Here is a tiny trained network, its code and every weight. The questions are about switching its units off for an input and a class, where a switched-off unit gives its printed mean instead of its output.

import numpy as np


def w(rows, s, z=0):
    codes = np.array(rows[::2]) - 128.0
    scale = np.full(codes.shape[1], s)
    scale[-1] = z or s
    return codes * scale


def norm(h):
    return h / np.sqrt((h * h).mean(-1, keepdims=True) + 1e-5)


def f(y):
    return y / 2 * (1 + np.tanh(0.7978845608 * (y + 0.044715 * y**3)))


def log_softmax(a):
    a = a - a.max(-1, keepdims=True)
    return a - np.log(np.exp(a).sum(-1, keepdims=True))


def net(x, mask):
    res = np.array(x, float).reshape(1, 7) / 4 @ E
    u = 0
    for l in range(3):
        y = f(norm(res) @ A[l][:, :-1].T + A[l][:, -1])
        res = res + np.where(mask[u : u + 5], y, B[l][:, -1]) @ B[l][:, :-1]
        u += 5
    return log_softmax(norm(res)[-1] @ U[:, :-1].T + U[:, -1])


A, B = {}, {}
E = w([
[102,12,133],'x0',
[127,127,131],'x1',
[124,161,253],'x2',
[129,129,128],'x3',
[60,151,117],'x4',
[129,128,125],'x5',
[129,130,128],'x6',
],0.004)
A[0] = w([
[197,100,142,8],'L0N1',
[2,155,114,64],'L0N2',
[153,184,133,135],'L0N3',
[137,108,176,19],'L0N4',
[92,62,156,72],'L0N5',
],0.011,0.0012)
B[0] = w([
[179,118,169,153],'L0N1',
[254,96,158,255],'L0N2',
[78,109,142,216],'L0N3',
[113,164,74,161],'L0N4',
[74,161,177,246],'L0N5',
],0.0085,0.0023)
A[1] = w([
[202,81,148,85],'L1N1',
[173,121,199,2],'L1N2',
[156,110,140,16],'L1N3',
[121,170,245,168],'L1N4',
[105,1,166,107],'L1N5',
],0.0052,0.0031)
B[1] = w([
[228,154,248,140],'L1N1',
[176,188,108,121],'L1N2',
[205,255,162,97],'L1N3',
[146,32,15,254],'L1N4',
[75,107,222,164],'L1N5',
],0.0032,0.0034)
A[2] = w([
[160,254,73,160],'L2N1',
[106,156,219,202],'L2N2',
[56,106,108,112],'L2N3',
[162,97,21,74],'L2N4',
[116,67,111,251],'L2N5',
],0.0082,0.003)
B[2] = w([
[78,51,224,224],'L2N1',
[146,168,2,251],'L2N2',
[187,166,164,161],'L2N3',
[145,183,87,185],'L2N4',
[109,242,159,254],'L2N5',
],0.0064,0.003)
U = w([
[9,95,199,176],'0',
[172,162,131,239],'1',
[139,165,18,111],'2',
[255,90,197,2],'3',
],0.0089,0.0031)

Each question gives the input, the list of numbers given to net, and the class t.
The units are the neurons (one row each of A and B). Each row of codes is followed by its name. A weight is (code - 128) times the scale printed after its matrix; where a second scale follows, it is the last column's (A, B and U).
mask holds one flag per neuron, layer by layer. A switched-off neuron (its flag False) gives its mean, the last column of its row in B, instead of its output. The means were averaged over made-up inputs and are rounded, as every weight is.
A unit's drop is (log p(t) with every unit on - log p(t) with that unit switched off) / (log p(t) with every unit on - log p(t) with every unit switched off).
The circuit of an input: a set's keep is (log p(t) with only the set's units on - log p(t) with every unit switched off) / (log p(t) with every unit on - log p(t) with every unit switched off). Starting from the 12 units with the biggest drops (on a tie, the unit counted first), units are removed one at a time, each time the one whose removal leaves the highest keep (on an exact tie, the one counted first), for as long as the keep stays at least 0.8.
units of the circuit, in order: the units of the circuit, biggest drop first
top k neurons: the k neurons with the biggest drops, biggest first
top k neurons in layer l: the k neurons of layer l with the biggest drops, biggest first
input [-7,5,-5,7,-5,6,-4], class 0: units of the circuit, in order => L2N1, L0N2
input [6,5,-5,3,7,5,-5], class 3: top 2 neurons => L0N2, L2N2
input [5,3,7,1,1,1,2], class 2: top 3 neurons => L2N2, L2N1, L0N4
input [-8,3,2,2,5,5,3], class 0: units of the circuit, in order => L2N1
input [-8,3,-6,-7,-6,-7,4], class 0: top 3 neurons => L2N1, L0N2, L1N4
input [-7,-3,5,7,-3,-5,6], class 0: top 2 neurons in layer 1 => L1N5, L1N4
input [-7,-3,-7,4,2,-6,2], class 0: top 3 neurons => L2N1, L1N4, L2N2
input [-7,-4,8,-4,2,-8,7], class 2: top 2 neurons => L2N2, L0N3
input [7,-6,0,-8,8,-4,-5], class 3: top 3 neurons => L0N2, L0N3, L2N1
input [4,3,7,-1,-6,2,0], class 2: units of the circuit, in order => L2N2, L0N4, L0N2
input [-5,7,-4,-1,8,3,5], class 3: units of the circuit, in order => L0N2, L2N1
input [-6,8,-6,-6,-5,0,5], class 0: units of the circuit, in order => L0N2, L2N1
input [8,-6,-5,1,-8,4,1], class 0: top 4 neurons => L0N2, L1N5, L2N2, L0N5
input [4,-6,5,2,-1,1,-1], class 2: units of the circuit, in order => L2N2, L0N4
input [3,-6,1,1,5,7,0], class 3: units of the circuit, in order => L0N2
input [-1,-6,2,-7,-2,1,0], class 2: units of the circuit, in order => L0N2, L0N5
input [-5,-4,5,8,2,6,0], class 0: top 4 neurons => L2N1, L1N5, L0N5, L1N4
input [-4,7,8,8,1,-5,5], class 2: top 2 neurons in layer 2 => L2N2, L2N5
input [6,-7,-5,7,0,-6,5], class 0: top 2 neurons => L2N2, L1N5
input [-4,-4,-1,8,1,-4,-1], class 0: top 2 neurons => L0N1, L2N2
